Here is a tiny trained network, its code and every weight. The questions are about switching its units off for an input and a class, where a switched-off unit gives its printed mean instead of its output.

import numpy as np


def w(rows, s, z=0):
    codes = np.array(rows[::2]) - 128.0
    scale = np.full(codes.shape[1], s)
    scale[-1] = z or s
    return codes * scale


def norm(h):
    return h / np.sqrt((h * h).mean(-1, keepdims=True) + 1e-5)


def f(y):
    return y / 2 * (1 + np.tanh(0.7978845608 * (y + 0.044715 * y**3)))


def log_softmax(a):
    a = a - a.max(-1, keepdims=True)
    return a - np.log(np.exp(a).sum(-1, keepdims=True))


def net(x, mask):
    res = np.array(x, float).reshape(1, 4) / 4 @ E
    u = 0
    for l in range(3):
        y = f(norm(res) @ A[l][:, :-1].T + A[l][:, -1])
        res = res + np.where(mask[u : u + 3], y, B[l][:, -1]) @ B[l][:, :-1]
        u += 3
    return log_softmax(norm(res)[-1] @ U[:, :-1].T + U[:, -1])


A, B = {}, {}
E = w([
[233,106,133,172,92,159,156,153,140],'x0',
[132,167,254,221,189,137,165,1,36],'x1',
[30,119,116,138,92,250,86,42,78],'x2',
[81,103,230,131,143,190,215,173,144],'x3',
],0.009)
A[0] = w([
[83,150,156,169,96,235,166,1,43,31],'0.n0',
[96,171,191,139,139,94,76,51,81,4],'0.n1',
[181,166,113,212,117,49,162,17,125,3],'0.n2',
],0.0068,0.005)
B[0] = w([
[37,64,119,108,182,148,140,52,78,254],'0.n0',
[112,74,101,191,206,151,139,99,106,168],'0.n1',
[85,107,8,81,139,180,124,136,189,184],'0.n2',
],0.011,0.0057)
A[1] = w([
[125,97,254,191,27,155,201,144,178,86],'1.n0',
[233,174,149,103,163,216,119,194,44,68],'1.n1',
[177,165,200,62,116,114,55,157,55,1],'1.n2',
],0.0057,0.0041)
B[1] = w([
[101,195,175,76,55,151,169,192,19,247],'1.n0',
[139,169,225,65,198,158,103,24,124,93],'1.n1',
[118,111,178,150,200,63,254,118,63,32],'1.n2',
],0.0098,0.0014)
A[2] = w([
[115,113,24,158,6,159,126,153,193,225],'2.n0',
[90,98,72,73,74,92,91,173,223,254],'2.n1',
[195,156,137,202,208,2,219,132,112,131],'2.n2',
],0.0091,0.0039)
B[2] = w([
[221,140,84,58,203,100,89,102,127,232],'2.n0',
[129,163,36,2,113,186,61,91,234,247],'2.n1',
[175,160,71,89,141,157,62,130,148,184],'2.n2',
],0.013,0.011)
U = w([
[112,83,127,177,81,52,157,186,135,2],'0',
[172,162,214,100,111,125,211,251,96,113],'1',
[46,65,146,165,164,175,157,43,56,124],'2',
[170,150,55,45,118,143,59,144,166,220],'3',
],0.014,0.0057)

Each question gives the input, the list of numbers given to net, and the class t.
The units are the neurons (one row each of A and B). Each row of codes is followed by its name. A weight is (code - 128) times the scale printed after its matrix; where a second scale follows, it is the last column's (A, B and U).
mask holds one flag per neuron, layer by layer. A switched-off neuron (its flag False) gives its mean, the last column of its row in B, instead of its output. The means were averaged over made-up inputs and are rounded, as every weight is.
A unit's drop is (log p(t) with every unit on - log p(t) with that unit switched off) / (log p(t) with every unit on - log p(t) with every unit switched off).
The circuit of an input: a set's keep is (log p(t) with only the set's units on - log p(t) with every unit switched off) / (log p(t) with every unit on - log p(t) with every unit switched off). Starting from all 9 units, units are removed one at a time, each time the one whose removal leaves the highest keep (on an exact tie, the one counted first), for as long as the keep stays at least 0.8.
circuit, biggest first: the units of the circuit, biggest drop first
unit that matters most: the unit with the biggest drop
top k neurons: the k neurons with the biggest drops, biggest first
top k neurons in layer l: the k neurons of layer l with the biggest drops, biggest first
drop when u is switched off: that unit's drop, to one decimal
input [-1,-1,-2,6], class 1: unit that matters most	1.n0
input [5,2,6,-8], class 2: circuit, biggest first	(0.n0; 2.n1)
input [6,-4,2,6], class 1: top 2 neurons	(1.n0; 0.n2)
input [0,2,-5,3], class 1: top 2 neurons in layer 0	(0.n0; 0.n1)
input [8,-3,-5,4], class 1: top 3 neurons	(0.n2; 1.n0; 2.n1)
input [2,6,-8,4], class 1: top 2 neurons in layer 0	(0.n0; 0.n1)
input [7,1,-6,5], class 1: top 2 neurons	(2.n1; 1.n0)
input [-3,-1,-7,8], class 1: top 2 neurons	(1.n0; 0.n2)
input [-2,-2,6,5], class 2: drop when 0.n0 is switched off	0.2
input [-6,1,-1,8], class 1: drop when 0.n0 is switched off	0.2
input [-3,-1,-2,5], class 1: drop when 0.n2 is switched off	0.8
